Here is a tiny trained network, its code and every weight. The questions are about switching its units off for an input and a class, where a switched-off unit gives its printed mean instead of its output.

import numpy as np


def w(rows, s, z=0):
    codes = np.array(rows[::2]) - 128.0
    scale = np.full(codes.shape[1], s)
    scale[-1] = z or s
    return codes * scale


def norm(h):
    return h / np.sqrt((h * h).mean(-1, keepdims=True) + 1e-5)


def f(y):
    return np.maximum(y, 0)


def log_softmax(a):
    a = a - a.max(-1, keepdims=True)
    return a - np.log(np.exp(a).sum(-1, keepdims=True))


def net(x, mask):
    res = np.array(x, float).reshape(1, 5) / 4 @ E
    u = 0
    for l in range(2):
        y = f(norm(res) @ A[l][:, :-1].T + A[l][:, -1])
        res = res + np.where(mask[u : u + 5], y, B[l][:, -1]) @ B[l][:, :-1]
        u += 5
    return log_softmax(norm(res)[-1] @ U[:, :-1].T + U[:, -1])


A, B = {}, {}
E = w([
[135,108,117,108,118,105,122,122],'x0',
[107,103,2,180,79,132,126,94],'x1',
[147,211,16,56,143,198,77,204],'x2',
[232,137,70,118,182,88,226,103],'x3',
[86,98,99,138,250,148,145,130],'x4',
],0.0077)
A[0] = w([
[149,123,112,104,60,98,104,115,237],'0.n0',
[202,161,95,139,145,64,215,121,12],'0.n1',
[109,83,35,208,100,130,110,48,1],'0.n2',
[64,56,183,208,96,70,206,69,151],'0.n3',
[194,136,254,64,194,150,93,119,37],'0.n4',
],0.0078,0.0026)
B[0] = w([
[150,170,184,115,170,181,122,141,195],'0.n0',
[148,205,165,151,250,89,80,110,203],'0.n1',
[66,136,80,142,122,98,149,36,199],'0.n2',
[209,136,149,114,150,169,83,152,254],'0.n3',
[123,187,123,78,65,112,113,21,211],'0.n4',
],0.012,0.0074)
A[1] = w([
[105,93,100,39,98,92,168,25,224],'1.n0',
[108,107,186,2,149,63,159,121,5],'1.n1',
[134,137,69,89,160,238,156,243,130],'1.n2',
[146,117,77,149,73,145,167,15,84],'1.n3',
[163,14,214,228,119,49,152,100,111],'1.n4',
],0.0082,0.0032)
B[1] = w([
[74,155,122,185,79,206,100,49,254],'1.n0',
[37,156,128,85,89,125,156,35,191],'1.n1',
[126,49,125,61,192,161,119,117,230],'1.n2',
[128,153,151,108,8,109,113,33,221],'1.n3',
[233,2,252,57,116,119,118,183,203],'1.n4',
],0.0086,0.004)
U = w([
[14,149,116,118,66,43,130,36,93],'0',
[51,128,166,147,202,69,53,177,253],'1',
[176,2,115,10,162,117,102,222,71],'2',
[78,147,157,175,161,195,119,122,55],'3',
],0.0063,0.0026)

Each question gives the input, the list of numbers given to net, and the class t.
The units are the neurons (one row each of A and B). Each row of codes is followed by its name. A weight is (code - 128) times the scale printed after its matrix; where a second scale follows, it is the last column's (A, B and U).
mask holds one flag per neuron, layer by layer. A switched-off neuron (its flag False) gives its mean, the last column of its row in B, instead of its output. The means were averaged over made-up inputs and are rounded, as every weight is.
A unit's drop is (log p(t) with every unit on - log p(t) with that unit switched off) / (log p(t) with every unit on - log p(t) with every unit switched off).
The circuit of an input: a set's keep is (log p(t) with only the set's units on - log p(t) with every unit switched off) / (log p(t) with every unit on - log p(t) with every unit switched off). Starting from all 10 units, units are removed one at a time, each time the one whose removal leaves the highest keep (on an exact tie, the one counted first), for as long as the keep stays at least 0.8.
circuit, biggest first: the units of the circuit, biggest drop first
most important unit: the unit with the biggest drop
k most important neurons: the k neurons with the biggest drops, biggest first
top k neurons in layer l: the k neurons of layer l with the biggest drops, biggest first
drop of u: that unit's drop, to one decimal
input [2,-8,-1,7,-3], class 0: 3 most important neurons : 0.n4, 0.n3, 1.n1
input [-1,-4,2,3,4], class 0: circuit, biggest first : 0.n4, 0.n3
input [-4,-1,-7,2,6], class 2: most important unit : 1.n4
input [-6,5,-1,6,-6], class 1: top 2 neurons in layer 1 : 1.n0, 1.n1
input [8,-1,8,-6,-7], class 2: circuit, biggest first : 1.n2, 0.n4, 0.n1
input [3,-7,-2,7,6], class 0: 4 most important neurons : 0.n4, 1.n1, 0.n3, 0.n0
input [8,5,8,1,-7], class 2: top 3 neurons in layer 1 : 1.n2, 1.n0, 1.n1
input [2,2,-2,4,-5], class 1: circuit, biggest first : 0.n1, 0.n4
input [0,-8,7,1,3], class 0: 2 most important neurons : 0.n4, 0.n3
input [-8,-6,-8,-4,-7], class 2: top 2 neurons in layer 0 : 0.n3, 0.n2
input [-4,-2,-7,6,1], class 2: 2 most important neurons : 1.n4, 0.n3
input [-4,4,-8,4,-8], class 2: top 2 neurons in layer 0 : 0.n4, 0.n3
input [-5,1,5,0,6], class 2: top 2 neurons in layer 1 : 1.n2, 1.n0
input [7,-7,2,6,8], class 0: 4 most important neurons : 0.n4, 0.n3, 1.n1, 0.n0
input [2,4,-7,3,-5], class 2: circuit, biggest first : 1.n4
input [-5,-5,-1,4,2], class 0: 2 most important neurons : 0.n4, 0.n3
input [5,2,-6,2,4], class 2: 3 most important neurons : 0.n3, 1.n4, 0.n4
input [6,-7,1,5,5], class 0: 2 most important neurons : 0.n4, 0.n3
input [2,-8,2,-8,0], class 0: top 2 neurons in layer 0 : 0.n4, 0.n3
input [-5,0,7,0,-4], class 2: most important unit : 1.n2
input [-1,-2,-6,3,-4], class 2: top 2 neurons in layer 0 : 0.n3, 0.n2
input [-3,-6,1,-2,5], class 0: drop of 0.n4 : 0.3
input [-7,-4,-8,-7,-7], class 2: drop of 0.n2 : 0.1
input [2,-6,1,2,5], class 0: drop of 0.n4 : 0.2
input [-4,0,-2,5,0], class 1: drop of 0.n1 : 0.9
